Below are the code and all the weights of a small trained network. Each question names an input and a target symbol and asks about switching units off, where a switched-off unit gives its printed mean instead of its output.

import numpy as np


def w(rows, s, z=0):
    codes = np.array(rows[::2]) - 128.0
    scale = np.full(codes.shape[1], s)
    scale[-1] = z or s
    return codes * scale


def norm(h):
    return h / np.sqrt((h * h).mean(-1, keepdims=True) + 1e-5)


def f(y):
    return np.maximum(y, 0)


def softmax(a):
    e = np.exp(a - a.max(-1, keepdims=True))
    return e / e.sum(-1, keepdims=True)


def log_softmax(a):
    a = a - a.max(-1, keepdims=True)
    return a - np.log(np.exp(a).sum(-1, keepdims=True))


def net(x, mask):
    ids = ['ΔΞΠΣΩαβγζηθλμτφψ'.index(c) for c in x.split()]
    T = len(ids)
    res = E[ids] + P[:T]
    u = 0
    for l in range(3):
        r = norm(res)
        for j in range(3):
            rows = slice(2 * j, 2 * j + 2)
            q, k, v = (r @ M[l][rows].T for M in (Q, K, V))
            z = softmax(np.where(np.tri(T) > 0, q @ k.T / 2**0.5, -1e9)) @ v
            o = O[l][rows]
            res = res + np.where(mask[u + j], z, o[:, -1]) @ o[:, :-1]
        u += 3
        y = f(norm(res) @ A[l][:, :-1].T + A[l][:, -1])
        res = res + np.where(mask[u : u + 4], y, B[l][:, -1]) @ B[l][:, :-1]
        u += 4
    return log_softmax(norm(res)[-1] @ U[:, :-1].T + U[:, -1])


Q, K, V, O, A, B = {}, {}, {}, {}, {}, {}
E = w([
[157,179,104,125,85,116],'Δ',
[144,106,101,68,153,175],'Ξ',
[157,163,86,116,96,99],'Π',
[121,113,88,120,137,190],'Σ',
[149,131,91,115,82,101],'Ω',
[143,138,105,116,49,110],'α',
[167,105,111,113,177,163],'β',
[164,123,146,81,158,183],'γ',
[164,109,93,190,103,108],'ζ',
[67,99,84,184,97,29],'η',
[160,140,152,108,206,147],'θ',
[113,103,136,126,86,3],'λ',
[151,150,133,179,181,211],'μ',
[118,130,152,115,112,221],'τ',
[141,88,144,72,194,88],'φ',
[65,53,44,151,188,113],'ψ',
],0.0027)
P = w([
[74,178,71,78,152,110],'0',
[170,107,5,112,143,151],'1',
[179,101,24,135,133,166],'2',
[179,107,56,145,114,137],'3',
[178,90,70,162,117,144],'4',
[190,80,84,167,110,146],'5',
[188,64,102,169,115,143],'6',
[191,54,119,185,115,143],'7',
[193,44,141,189,111,138],'8',
[183,30,161,191,112,142],'9',
[170,18,184,204,105,136],'10',
[176,14,205,204,106,144],'11',
[176,4,209,197,111,147],'12',
],0.0018)
Q[0] = w([
[94,141,78,119,39,141],'L0H0',
[236,107,138,145,203,115],'L0H0',
[182,138,87,140,212,126],'L0H1',
[109,135,171,137,155,131],'L0H1',
[20,194,199,81,251,176],'L0H2',
[8,217,86,30,253,250],'L0H2',
],0.0053)
K[0] = w([
[106,87,75,120,101,157],'L0H0',
[175,127,188,144,127,99],'L0H0',
[181,133,128,125,164,188],'L0H1',
[134,131,125,158,109,129],'L0H1',
[108,191,51,77,120,97],'L0H2',
[115,221,2,87,147,137],'L0H2',
],0.0088)
V[0] = w([
[60,105,121,125,127,158],'L0H0',
[128,158,135,160,181,126],'L0H0',
[111,172,144,129,117,114],'L0H1',
[172,151,118,157,123,170],'L0H1',
[135,117,156,173,100,182],'L0H2',
[56,117,114,99,3,225],'L0H2',
],0.0027)
O[0] = w([
[178,150,115,143,116,94,82],'L0H0',
[127,131,101,104,106,133,94],'L0H0',
[123,164,106,105,149,112,9],'L0H1',
[102,87,128,125,132,140,234],'L0H1',
[117,136,121,153,133,76,157],'L0H2',
[192,153,145,128,254,70,99],'L0H2',
],0.0036,0.0012)
A[0] = w([
[116,119,142,56,25,156,1],'L0N0',
[162,58,108,222,158,156,101],'L0N1',
[136,51,48,188,19,4,57],'L0N2',
[166,116,131,99,98,42,157],'L0N3',
],0.0022,0.00079)
B[0] = w([
[81,152,121,173,135,91,143],'L0N0',
[99,120,163,9,146,156,251],'L0N1',
[222,252,153,158,81,146,225],'L0N2',
[105,126,178,123,192,141,157],'L0N3',
],0.0023,0.0026)
Q[1] = w([
[112,84,127,137,147,157],'L1H0',
[94,127,170,122,133,115],'L1H0',
[90,132,63,91,141,38],'L1H1',
[29,131,101,129,166,166],'L1H1',
[47,140,129,68,217,186],'L1H2',
[251,99,144,202,2,85],'L1H2',
],0.0085)
K[1] = w([
[113,188,127,123,84,104],'L1H0',
[174,119,132,165,88,129],'L1H0',
[141,185,1,131,94,68],'L1H1',
[55,174,7,38,140,155],'L1H1',
[155,226,48,54,113,110],'L1H2',
[87,28,230,234,128,128],'L1H2',
],0.0065)
V[1] = w([
[192,92,74,145,60,108],'L1H0',
[95,100,128,64,107,126],'L1H0',
[64,115,160,87,131,125],'L1H1',
[33,141,240,149,190,247],'L1H1',
[122,74,71,6,127,18],'L1H2',
[75,88,2,159,126,37],'L1H2',
],0.0023)
O[1] = w([
[177,85,102,128,174,155,249],'L1H0',
[117,140,169,166,141,111,139],'L1H0',
[156,156,101,85,114,97,48],'L1H1',
[119,87,38,54,138,38,101],'L1H1',
[103,97,253,101,78,170,156],'L1H2',
[69,87,173,204,145,217,96],'L1H2',
],0.0027,0.0011)
A[1] = w([
[177,87,142,41,239,80,133],'L1N0',
[85,53,115,193,152,201,74],'L1N1',
[38,169,133,74,17,194,51],'L1N2',
[88,201,45,74,171,3,6],'L1N3',
],0.0022,0.0011)
B[1] = w([
[98,157,113,240,67,205,254],'L1N0',
[142,152,134,106,175,16,240],'L1N1',
[59,82,37,202,142,111,153],'L1N2',
[127,87,215,204,16,3,135],'L1N3',
],0.002,0.0016)
Q[2] = w([
[88,196,199,121,117,83],'L2H0',
[31,26,126,54,233,200],'L2H0',
[147,59,68,161,144,174],'L2H1',
[206,204,189,246,18,59],'L2H1',
[29,115,147,20,219,159],'L2H2',
[154,236,169,151,85,82],'L2H2',
],0.011)
K[2] = w([
[189,49,149,117,136,202],'L2H0',
[43,235,128,97,174,230],'L2H0',
[52,175,138,135,128,64],'L2H1',
[164,18,156,174,121,54],'L2H1',
[82,215,87,107,147,254],'L2H2',
[235,73,123,176,96,132],'L2H2',
],0.0092)
V[2] = w([
[120,138,105,66,31,119],'L2H0',
[118,100,208,80,123,250],'L2H0',
[192,142,108,48,106,144],'L2H1',
[141,30,64,134,175,138],'L2H1',
[192,236,105,110,170,102],'L2H2',
[149,87,254,75,125,108],'L2H2',
],0.0051)
O[2] = w([
[177,177,133,40,31,100,162],'L2H0',
[29,164,107,57,154,189,172],'L2H0',
[169,186,45,71,182,136,120],'L2H1',
[118,33,100,102,134,201,101],'L2H1',
[160,46,173,79,237,105,153],'L2H2',
[166,253,152,150,182,196,4],'L2H2',
],0.0051,0.0028)
A[2] = w([
[35,96,132,107,65,124,7],'L2N0',
[101,10,54,151,117,131,5],'L2N1',
[130,255,132,164,140,82,125],'L2N2',
[169,30,164,157,80,62,160],'L2N3',
],0.005,0.003)
B[2] = w([
[207,54,232,90,159,132,165],'L2N0',
[253,198,92,163,132,152,201],'L2N1',
[226,54,153,159,114,146,168],'L2N2',
[43,204,93,133,150,127,254],'L2N3',
],0.0055,0.0048)
U = w([
[37,149,144,70,164,42,203],'Δ',
[39,168,83,24,161,166,93],'Ξ',
[89,53,240,72,96,116,253],'Π',
[88,17,86,133,218,163,144],'Σ',
[65,194,175,117,149,204,180],'Ω',
[167,198,217,132,233,182,78],'α',
[175,35,74,69,55,201,69],'β',
[213,163,131,2,156,89,103],'γ',
[144,235,14,193,176,141,32],'ζ',
[34,154,162,214,99,90,254],'η',
[88,151,67,86,20,57,184],'θ',
[220,126,220,202,63,110,124],'λ',
[169,45,77,149,94,10,69],'μ',
[157,104,168,168,225,21,79],'τ',
[114,189,135,122,36,207,127],'φ',
[108,65,144,219,85,218,103],'ψ',
],0.0084,0.0027)

Each question gives the input, a string of symbols that net reads in full, and the target symbol t.
The units are the heads (2 rows each of Q, K, V and O) and the neurons (one row each of A and B). Each row of codes is followed by its name. A weight is (code - 128) times the scale printed after its matrix; where a second scale follows, it is the last column's (O, A, B and U).
mask holds one flag per unit, layer by layer, with each layer's heads first. A switched-off unit (its flag False) gives its mean, the last column of its rows in O or B, instead of its output. The means were averaged over made-up inputs and are rounded, as every weight is.
A unit's drop is (log p(t) with every unit on - log p(t) with that unit switched off) / (log p(t) with every unit on - log p(t) with every unit switched off).
The circuit of an input: a set's keep is (log p(t) with only the set's units on - log p(t) with every unit switched off) / (log p(t) with every unit on - log p(t) with every unit switched off). Starting from the 12 units with the biggest drops (on a tie, the unit counted first), units are removed one at a time, each time the one whose removal leaves the highest keep (on an exact tie, the one counted first), for as long as the keep stays at least 0.8.
units of the circuit, in order: the units of the circuit, biggest drop first
k most important neurons: the k neurons with the biggest drops, biggest first
top k neurons in layer l: the k neurons of layer l with the biggest drops, biggest first
drop of u: that unit's drop, to one decimal
input Ω Σ η Ξ Ξ α Σ, target Ω: 2 most important neurons : L0N2, L0N1
input ζ Ω τ, target ζ: units of the circuit, in order : L0N2, L2H0, L2N3
input φ Π β, target φ: units of the circuit, in order : L2H2, L0H2, L1N2
input γ γ Ξ β, target γ: units of the circuit, in order : L1H1, L2H0, L2H2, L1H2
input Ξ Σ β β λ θ γ, target Ξ: units of the circuit, in order : L2H0
input Σ β γ Σ γ Ξ Σ θ Ω γ α Δ, target γ: units of the circuit, in order : L0N2, L1H2, L2H2, L2H1
input α γ ζ Ξ α β γ γ Ξ φ λ Σ η, target λ: units of the circuit, in order : L2H2, L2N2
input φ γ ψ β Π Π η, target η: units of the circuit, in order : L2N3, L1H1
input θ γ Ξ ζ λ γ η Σ γ α β Ξ, target θ: top 2 neurons in layer 1 : L1N2, L1N3
input θ Π γ Σ μ Ω μ α Σ Σ α, target α: units of the circuit, in order : L0H2, L2H2
input μ Π γ γ λ Σ α τ α β β Δ, target β: units of the circuit, in order : L2H1, L0N2
input ζ μ α Π Σ, target ζ: units of the circuit, in order : L0N2, L2H1
input ζ Δ γ φ ψ, target ζ: 4 most important neurons : L0N2, L2N1, L0N1, L2N3
input Σ γ Σ Δ λ Ξ α, target λ: units of the circuit, in order : L0N2, L1H1, L2N2, L2H1
input Σ Π β θ λ Ω γ α, target γ: 2 most important neurons : L0N2, L1N0
input Σ γ Σ γ, target Σ: 2 most important neurons : L0N1, L0N2
input Ω φ μ β θ μ Σ Δ, target μ: units of the circuit, in order : L1H2, L2H2
input β Δ μ Σ Π ζ, target ζ: units of the circuit, in order : L2N3
input τ Ξ α γ, target τ: top 2 neurons in layer 0 : L0N1, L0N2
input Σ Σ Σ γ Π α, target γ: top neuron in layer 0 : L0N2
input Π φ λ Σ β, target Π: 2 most important neurons : L0N2, L1N2
input ζ Σ γ Π ζ Δ μ Σ θ τ, target ζ: 2 most important neurons : L2N1, L0N2
input ζ Σ Ω Σ, target ζ: 2 most important neurons : L0N2, L2N1
input Π λ Σ γ τ Ω θ β τ, target Π: 4 most important neurons : L0N2, L1N2, L2N0, L0N1
input Δ φ θ γ Ξ, target Δ: top 2 neurons in layer 0 : L0N1, L0N2
input Δ γ Ξ γ θ Δ β Ω ζ Δ ψ γ β, target Δ: 2 most important neurons : L0N1, L1N2
input ψ Σ Ω β Σ Σ ζ Σ, target ψ: top neuron in layer 1 : L1N1
input Σ Ω α, target α: drop of L0H2 : 0.4
input Ω Ω Π φ λ Π γ, target Ω: drop of L0N1 : 0.2
input φ Δ β Π γ Σ, target φ: drop of L0N1 : 0.1
